Here is a tiny trained network, its code and every weight. The questions are about switching its units off for an input and a target symbol, where a switched-off unit gives its printed mean instead of its output.

import numpy as np


def w(rows, s, z=0):
    codes = np.array(rows[::2]) - 128.0
    scale = np.full(codes.shape[1], s)
    scale[-1] = z or s
    return codes * scale


def f(y):
    return np.maximum(y, 0)


def softmax(a):
    e = np.exp(a - a.max(-1, keepdims=True))
    return e / e.sum(-1, keepdims=True)


def log_softmax(a):
    a = a - a.max(-1, keepdims=True)
    return a - np.log(np.exp(a).sum(-1, keepdims=True))


def net(x, mask):
    ids = ['βησφψω'.index(c) for c in x.split()]
    T = len(ids)
    res = E[ids] + P[:T]
    u = 0
    for l in range(2):
        r = res
        for j in range(3):
            rows = slice(2 * j, 2 * j + 2)
            q, k, v = (r @ M[l][rows].T for M in (Q, K, V))
            z = softmax(np.where(np.tri(T) > 0, q @ k.T / 2**0.5, -1e9)) @ v
            o = O[l][rows]
            res = res + np.where(mask[u + j], z, o[:, -1]) @ o[:, :-1]
        u += 3
        y = f(res @ A[l][:, :-1].T + A[l][:, -1])
        res = res + np.where(mask[u : u + 8], y, B[l][:, -1]) @ B[l][:, :-1]
        u += 8
    return log_softmax(res[-1] @ U[:, :-1].T + U[:, -1])


Q, K, V, O, A, B = {}, {}, {}, {}, {}, {}
E = w([
[100,128,199],'β',
[41,59,65],'η',
[250,103,53],'σ',
[118,211,133],'φ',
[129,168,95],'ψ',
[137,124,139],'ω',
],0.012)
P = w([
[165,82,2],'0',
[142,124,129],'1',
[133,138,120],'2',
[126,152,113],'3',
[118,155,97],'4',
[120,169,90],'5',
[121,175,78],'6',
[120,180,62],'7',
[115,188,58],'8',
[109,191,44],'9',
[104,198,44],'10',
[103,201,26],'11',
[123,186,76],'12',
],0.0079)
Q[0] = w([
[88,139,254],'L0H0',
[80,76,146],'L0H0',
[253,191,150],'L0H1',
[194,99,107],'L0H1',
[114,91,87],'L0H2',
[210,92,58],'L0H2',
],0.0096)
K[0] = w([
[149,97,213],'L0H0',
[242,129,135],'L0H0',
[161,1,58],'L0H1',
[106,58,86],'L0H1',
[127,162,71],'L0H2',
[46,24,72],'L0H2',
],0.0095)
V[0] = w([
[133,22,156],'L0H0',
[38,133,59],'L0H0',
[111,216,54],'L0H1',
[145,192,159],'L0H1',
[255,113,112],'L0H2',
[96,176,75],'L0H2',
],0.0074)
O[0] = w([
[249,125,104,93],'L0H0',
[79,252,159,229],'L0H0',
[114,197,1,252],'L0H1',
[95,82,28,59],'L0H1',
[122,115,37,235],'L0H2',
[195,160,119,210],'L0H2',
],0.0057,0.0031)
A[0] = w([
[242,156,80,59],'L0N0',
[243,128,48,59],'L0N1',
[205,84,41,69],'L0N2',
[212,199,162,131],'L0N3',
[99,147,127,2],'L0N4',
[205,206,145,116],'L0N5',
[123,124,208,191],'L0N6',
[254,175,133,145],'L0N7',
],0.0075)
B[0] = w([
[109,41,253,218],'L0N0',
[156,61,235,235],'L0N1',
[176,54,193,210],'L0N2',
[42,106,166,203],'L0N3',
[221,251,29,128],'L0N4',
[46,97,156,208],'L0N5',
[209,191,48,141],'L0N6',
[97,167,236,254],'L0N7',
],0.008,0.006)
Q[1] = w([
[209,99,246],'L1H0',
[187,118,250],'L1H0',
[215,165,117],'L1H1',
[68,1,200],'L1H1',
[45,128,202],'L1H2',
[89,166,120],'L1H2',
],0.0088)
K[1] = w([
[36,148,230],'L1H0',
[2,117,250],'L1H0',
[193,8,155],'L1H1',
[12,210,15],'L1H1',
[98,73,43],'L1H2',
[207,104,27],'L1H2',
],0.007)
V[1] = w([
[253,81,138],'L1H0',
[144,182,107],'L1H0',
[225,87,117],'L1H1',
[155,39,65],'L1H1',
[176,135,135],'L1H2',
[109,146,111],'L1H2',
],0.011)
O[1] = w([
[97,237,163,220],'L1H0',
[154,114,210,1],'L1H0',
[21,212,154,226],'L1H1',
[2,87,110,151],'L1H1',
[116,217,157,127],'L1H2',
[142,86,110,88],'L1H2',
],0.0078,0.0061)
A[1] = w([
[54,148,207,99],'L1N0',
[200,74,119,90],'L1N1',
[255,186,169,58],'L1N2',
[126,115,105,3],'L1N3',
[35,31,170,125],'L1N4',
[27,158,57,101],'L1N5',
[152,150,7,209],'L1N6',
[77,154,192,131],'L1N7',
],0.0073,0.0075)
B[1] = w([
[117,142,63,245],'L1N0',
[94,156,94,151],'L1N1',
[222,205,152,167],'L1N2',
[156,199,34,128],'L1N3',
[187,60,45,201],'L1N4',
[205,151,79,239],'L1N5',
[86,53,254,179],'L1N6',
[113,115,105,231],'L1N7',
],0.0082,0.012)
U = w([
[140,129,154,158],'β',
[254,143,88,77],'η',
[180,131,45,49],'σ',
[113,28,120,253],'φ',
[59,128,196,126],'ψ',
[129,123,130,103],'ω',
],0.007,0.0065)

Each question gives the input, a string of symbols that net reads in full, and the target symbol t.
The units are the heads (2 rows each of Q, K, V and O) and the neurons (one row each of A and B). Each row of codes is followed by its name. A weight is (code - 128) times the scale printed after its matrix; where a second scale follows, it is the last column's (O, A, B and U).
mask holds one flag per unit, layer by layer, with each layer's heads first. A switched-off unit (its flag False) gives its mean, the last column of its rows in O or B, instead of its output. The means were averaged over made-up inputs and are rounded, as every weight is.
A unit's drop is (log p(t) with every unit on - log p(t) with that unit switched off) / (log p(t) with every unit on - log p(t) with every unit switched off).
The circuit of an input: a set's keep is (log p(t) with only the set's units on - log p(t) with every unit switched off) / (log p(t) with every unit on - log p(t) with every unit switched off). Starting from the 12 units with the biggest drops (on a tie, the unit counted first), units are removed one at a time, each time the one whose removal leaves the highest keep (on an exact tie, the one counted first), for as long as the keep stays at least 0.8.
units of the circuit, in order: the units of the circuit, biggest drop first
k most important neurons: the k neurons with the biggest drops, biggest first
which heads matter: for each layer, one digit per head in row order, 1 if its drop is at least 0.15 and else 0, layers parted by /
drop of u: that unit's drop, to one decimal
input η φ φ β ψ β φ φ ω ω, target η: units of the circuit, in order -> (L1H1)
input σ η σ φ ψ η ψ ω ω η σ β σ, target φ: 2 most important neurons -> (L0N3, L0N5)
input η φ σ σ φ, target η: 3 most important neurons -> (L0N7, L1N2, L0N3)
input σ σ β η η σ η η σ σ φ ψ, target σ: which heads matter -> 101 / 010
input η η ψ, target η: units of the circuit, in order -> (L1H1, L0H0)
input η η σ φ β φ σ, target η: units of the circuit, in order -> (L1H1, L1N2, L0N2)
input ω φ σ β φ φ σ σ, target η: units of the circuit, in order -> (L1H1, L0N1)
input σ φ ω σ σ β, target σ: which heads matter -> 001 / 010
input σ β σ, target ψ: 2 most important neurons -> (L0N7, L1N5)
input η σ ψ, target η: 2 most important neurons -> (L0N7, L0N0)
input σ η σ σ σ ψ, target σ: 3 most important neurons -> (L0N2, L0N1, L0N0)
input η η φ φ η η σ ω, target η: which heads matter -> 111 / 010
input σ η ψ β η σ σ ω, target σ: 3 most important neurons -> (L0N0, L0N1, L0N2)
input σ η β η σ σ, target φ: which heads matter -> 000 / 010
input σ η β η β, target σ: most important neuron -> (L0N6)
input σ σ η σ σ σ η η σ φ, target σ: drop of L0N3 -> 0.0
input σ ω φ σ σ ω, target σ: drop of L0N3 -> 0.3
input σ η σ σ σ η φ, target σ: drop of L1N5 -> 0.5
